Below is a small trained network, with its code and all its weights. Each question gives an input and a class and asks what happens when units are switched off, that is, made to give their printed mean instead of their output.

import numpy as np


def w(rows, s, z=0):
    codes = np.array(rows[::2]) - 128.0
    scale = np.full(codes.shape[1], s)
    scale[-1] = z or s
    return codes * scale


def f(y):
    return np.maximum(y, 0)


def log_softmax(a):
    a = a - a.max(-1, keepdims=True)
    return a - np.log(np.exp(a).sum(-1, keepdims=True))


def net(x, mask):
    res = np.array(x, float).reshape(1, 3) / 4 @ E
    y = f(res @ A[0][:, :-1].T + A[0][:, -1])
    res = res + np.where(mask, y, B[0][:, -1]) @ B[0][:, :-1]
    return log_softmax(res[-1] @ U[:, :-1].T + U[:, -1])


A, B = {}, {}
E = w([
[93,180,179,207,154,5,94,57,40,114],'x0',
[104,31,37,177,7,42,146,174,151,119],'x1',
[106,210,35,189,89,146,160,183,61,48],'x2',
],0.011)
A[0] = w([
[109,170,177,146,173,126,117,101,106,113,117],'neuron 1',
[137,78,187,107,133,134,142,125,138,169,158],'neuron 2',
[122,88,158,133,152,74,90,97,146,165,251],'neuron 3',
[139,112,149,128,86,123,140,138,118,141,80],'neuron 4',
[131,115,43,142,73,118,143,159,124,111,237],'neuron 5',
[134,125,143,84,156,249,135,145,157,136,159],'neuron 6',
[108,176,135,161,130,75,123,112,103,103,240],'neuron 7',
[133,154,40,125,111,195,137,170,131,108,201],'neuron 8',
[113,118,96,122,169,98,111,179,128,145,73],'neuron 9',
],0.017,0.003)
B[0] = w([
[200,103,182,34,113,96,162,171,111,164,215],'neuron 1',
[120,113,238,131,163,111,57,58,161,79,184],'neuron 2',
[160,112,205,21,52,142,211,143,146,73,203],'neuron 3',
[124,153,123,94,105,143,155,91,125,94,150],'neuron 4',
[6,90,89,217,80,126,94,120,109,95,252],'neuron 5',
[223,209,117,73,179,109,193,203,50,220,242],'neuron 6',
[147,158,76,160,161,211,156,186,88,182,233],'neuron 7',
[90,76,145,153,19,148,223,116,151,52,235],'neuron 8',
[171,139,100,163,131,163,127,107,181,89,142],'neuron 9',
],0.011,0.021)
U = w([
[94,145,59,190,151,142,44,170,96,148,2],'0',
[254,169,160,75,178,135,120,178,89,185,220],'1',
[144,182,68,172,161,121,55,98,194,103,23],'2',
[120,33,187,95,82,85,60,93,176,26,152],'3',
[105,123,82,162,28,161,162,179,99,66,166],'4',
],0.0087,0.0028)

Each question gives the input, the list of numbers given to net, and the class t.
The units are the neurons (one row each of A and B). Each row of codes is followed by its name. A weight is (code - 128) times the scale printed after its matrix; where a second scale follows, it is the last column's (A, B and U).
mask holds one flag per neuron, in row order. A switched-off neuron (its flag False) gives its mean, the last column of its row in B, instead of its output. The means were averaged over made-up inputs and are rounded, as every weight is.
A unit's drop is (log p(t) with every unit on - log p(t) with that unit switched off) / (log p(t) with every unit on - log p(t) with every unit switched off).
The circuit of an input: a set's keep is (log p(t) with only the set's units on - log p(t) with every unit switched off) / (log p(t) with every unit on - log p(t) with every unit switched off). Starting from all 9 units, units are removed one at a time, each time the one whose removal leaves the highest keep (on an exact tie, the one counted first), for as long as the keep stays at least 0.8.
circuit, biggest first: the units of the circuit, biggest drop first
unit that matters most: the unit with the biggest drop
top k neurons: the k neurons with the biggest drops, biggest first
drop when u is switched off: that unit's drop, to one decimal
input [-5,-4,4], class 1: unit that matters most : neuron 6
input [1,0,-2], class 3: circuit, biggest first : [neuron 6; neuron 7]
input [2,-1,-3], class 3: top 4 neurons : [neuron 6; neuron 7; neuron 2; neuron 3]
input [6,1,2], class 1: top 2 neurons : [neuron 8; neuron 5]
input [6,-2,-8], class 3: top 3 neurons : [neuron 6; neuron 2; neuron 3]
input [-8,-3,3], class 1: top 2 neurons : [neuron 6; neuron 5]
input [6,5,-5], class 3: top 2 neurons : [neuron 6; neuron 3]
input [4,2,-3], class 1: top 2 neurons : [neuron 5; neuron 8]
input [5,-2,-8], class 3: top 2 neurons : [neuron 6; neuron 2]
input [-3,2,-2], class 3: top 2 neurons : [neuron 7; neuron 2]
input [5,4,-7], class 3: drop when neuron 6 is switched off : 0.6
input [-8,4,-7], class 1: drop when neuron 6 is switched off : 5.1
input [-6,2,-5], class 1: drop when neuron 6 is switched off : 2.0
